Below are the code and all the weights of a small trained network. Each question names an input and a target symbol and asks about switching units off, where a switched-off unit gives its printed mean instead of its output.

import numpy as np


def w(rows, s, z=0):
    codes = np.array(rows[::2]) - 128.0
    scale = np.full(codes.shape[1], s)
    scale[-1] = z or s
    return codes * scale


def f(y):
    return y / 2 * (1 + np.tanh(0.7978845608 * (y + 0.044715 * y**3)))


def softmax(a):
    e = np.exp(a - a.max(-1, keepdims=True))
    return e / e.sum(-1, keepdims=True)


def log_softmax(a):
    a = a - a.max(-1, keepdims=True)
    return a - np.log(np.exp(a).sum(-1, keepdims=True))


def net(x, mask):
    ids = ['αβημσψ'.index(c) for c in x.split()]
    T = len(ids)
    res = E[ids] + P[:T]
    r = res
    for j in range(2):
        rows = slice(2 * j, 2 * j + 2)
        q, k, v = (r @ M[0][rows].T for M in (Q, K, V))
        z = softmax(np.where(np.tri(T) > 0, q @ k.T / 2**0.5, -1e9)) @ v
        o = O[0][rows]
        res = res + np.where(mask[j], z, o[:, -1]) @ o[:, :-1]
    y = f(res @ A[0][:, :-1].T + A[0][:, -1])
    res = res + np.where(mask[2:14], y, B[0][:, -1]) @ B[0][:, :-1]
    return log_softmax(res[-1] @ U[:, :-1].T + U[:, -1])


Q, K, V, O, A, B = {}, {}, {}, {}, {}, {}
E = w([
[199,225,48,111,180,71],'α',
[1,131,173,176,165,153],'β',
[99,140,92,80,66,184],'η',
[193,97,200,167,90,164],'μ',
[118,127,181,84,254,98],'σ',
[48,49,113,209,77,152],'ψ',
],0.017)
P = w([
[128,86,203,90,88,34],'0',
[129,98,193,83,84,30],'1',
[184,101,38,119,171,148],'2',
[141,117,186,138,75,130],'3',
[145,103,199,90,72,51],'4',
[209,119,47,138,166,216],'5',
[113,148,167,184,101,82],'6',
[144,99,193,77,90,42],'7',
[226,147,64,154,198,254],'8',
[110,187,135,213,111,48],'9',
[131,93,188,72,84,58],'10',
],0.0086)
Q[0] = w([
[129,176,89,178,187,201],'head 1',
[77,215,100,155,119,57],'head 1',
[143,184,160,126,154,48],'head 2',
[230,150,5,90,166,181],'head 2',
],0.022)
K[0] = w([
[231,141,12,148,127,74],'head 1',
[107,129,128,141,191,252],'head 1',
[111,89,148,26,184,112],'head 2',
[218,208,101,220,152,68],'head 2',
],0.02)
V[0] = w([
[48,193,162,135,118,134],'head 1',
[141,254,115,228,123,55],'head 1',
[158,120,162,142,79,215],'head 2',
[104,126,168,141,124,171],'head 2',
],0.0096)
O[0] = w([
[126,68,154,66,96,254,253],'head 1',
[152,140,227,189,84,244,182],'head 1',
[154,109,136,72,95,153,63],'head 2',
[122,95,167,87,197,52,191],'head 2',
],0.0065,0.0045)
A[0] = w([
[100,166,197,165,97,106,170],'neuron 1',
[48,155,123,157,152,156,59],'neuron 2',
[152,114,164,68,119,157,141],'neuron 3',
[115,123,165,101,35,93,104],'neuron 4',
[34,191,135,29,106,145,102],'neuron 5',
[185,191,145,68,129,122,136],'neuron 6',
[168,180,49,93,168,149,171],'neuron 7',
[98,66,99,159,87,119,8],'neuron 8',
[89,104,59,70,169,155,251],'neuron 9',
[148,103,5,144,119,151,95],'neuron 10',
[89,129,67,186,142,176,77],'neuron 11',
[194,106,115,112,214,165,89],'neuron 12',
],0.012,0.0034)
B[0] = w([
[105,90,101,14,110,157,254],'neuron 1',
[240,133,87,156,68,133,242],'neuron 2',
[138,174,89,122,111,35,208],'neuron 3',
[120,89,69,206,198,97,189],'neuron 4',
[185,110,187,177,215,149,231],'neuron 5',
[127,216,144,115,37,154,164],'neuron 6',
[122,21,91,76,124,209,181],'neuron 7',
[37,164,117,95,160,134,148],'neuron 8',
[99,243,49,156,75,140,197],'neuron 9',
[172,136,253,113,121,97,155],'neuron 10',
[124,126,158,130,236,49,182],'neuron 11',
[33,73,159,173,123,48,162],'neuron 12',
],0.011,0.0073)
U = w([
[70,221,130,49,63,139,143],'α',
[103,126,201,122,193,189,239],'β',
[112,220,93,179,130,117,54],'η',
[120,120,146,140,47,36,113],'μ',
[41,255,225,61,141,74,66],'σ',
[19,141,108,122,107,127,2],'ψ',
],0.0064,0.002)

Each question gives the input, a string of symbols that net reads in full, and the target symbol t.
The units are the heads (2 rows each of Q, K, V and O) and the neurons (one row each of A and B). Each row of codes is followed by its name. A weight is (code - 128) times the scale printed after its matrix; where a second scale follows, it is the last column's (O, A, B and U).
mask holds one flag per unit, heads first, then neurons. A switched-off unit (its flag False) gives its mean, the last column of its rows in O or B, instead of its output. The means were averaged over made-up inputs and are rounded, as every weight is.
A unit's drop is (log p(t) with every unit on - log p(t) with that unit switched off) / (log p(t) with every unit on - log p(t) with every unit switched off).
The circuit of an input: a set's keep is (log p(t) with only the set's units on - log p(t) with every unit switched off) / (log p(t) with every unit on - log p(t) with every unit switched off). Starting from the 12 units with the biggest drops (on a tie, the unit counted first), units are removed one at a time, each time the one whose removal leaves the highest keep (on an exact tie, the one counted first), for as long as the keep stays at least 0.8.
units of the circuit, in order: the units of the circuit, biggest drop first
most important unit: the unit with the biggest drop
k most important neurons: the k neurons with the biggest drops, biggest first
heads that matter: for each layer, one digit per head in row order, 1 if its drop is at least 0.15 and else 0, layers parted by /
drop of u: that unit's drop, to one decimal
input η α β μ β μ β α, target α: heads that matter : 00
input η β μ α β β β β η, target β: units of the circuit, in order : [neuron 9; head 1]
input β μ η β ψ, target ψ: units of the circuit, in order : [neuron 8; neuron 4; neuron 5]
input σ β α β, target α: units of the circuit, in order : [neuron 1; head 1; neuron 5]
input β η β σ β β β η β β, target β: units of the circuit, in order : [neuron 5; neuron 3; head 1]
input η β σ μ σ β, target η: most important unit : neuron 9
input η μ η α, target α: 4 most important neurons : [neuron 7; neuron 6; neuron 5; neuron 4]
input α μ μ α β η β μ μ β, target μ: heads that matter : 10
input μ β β β σ β β β μ, target μ: heads that matter : 01
input σ σ μ β μ β η ψ β, target η: 3 most important neurons : [neuron 2; neuron 9; neuron 1]
input β α β β α μ η β μ σ ψ, target ψ: 3 most important neurons : [neuron 8; neuron 4; neuron 2]
input β μ μ β μ σ, target ψ: 2 most important neurons : [neuron 12; neuron 7]
input ψ β σ η β ψ, target σ: drop of neuron 11 : 0.1
input β β α β, target α: drop of neuron 6 : -0.1
input σ β β β η μ, target μ: most important unit : neuron 12
input α β η, target β: drop of neuron 11 : 0.3
input α μ σ η, target η: drop of neuron 3 : 0.0
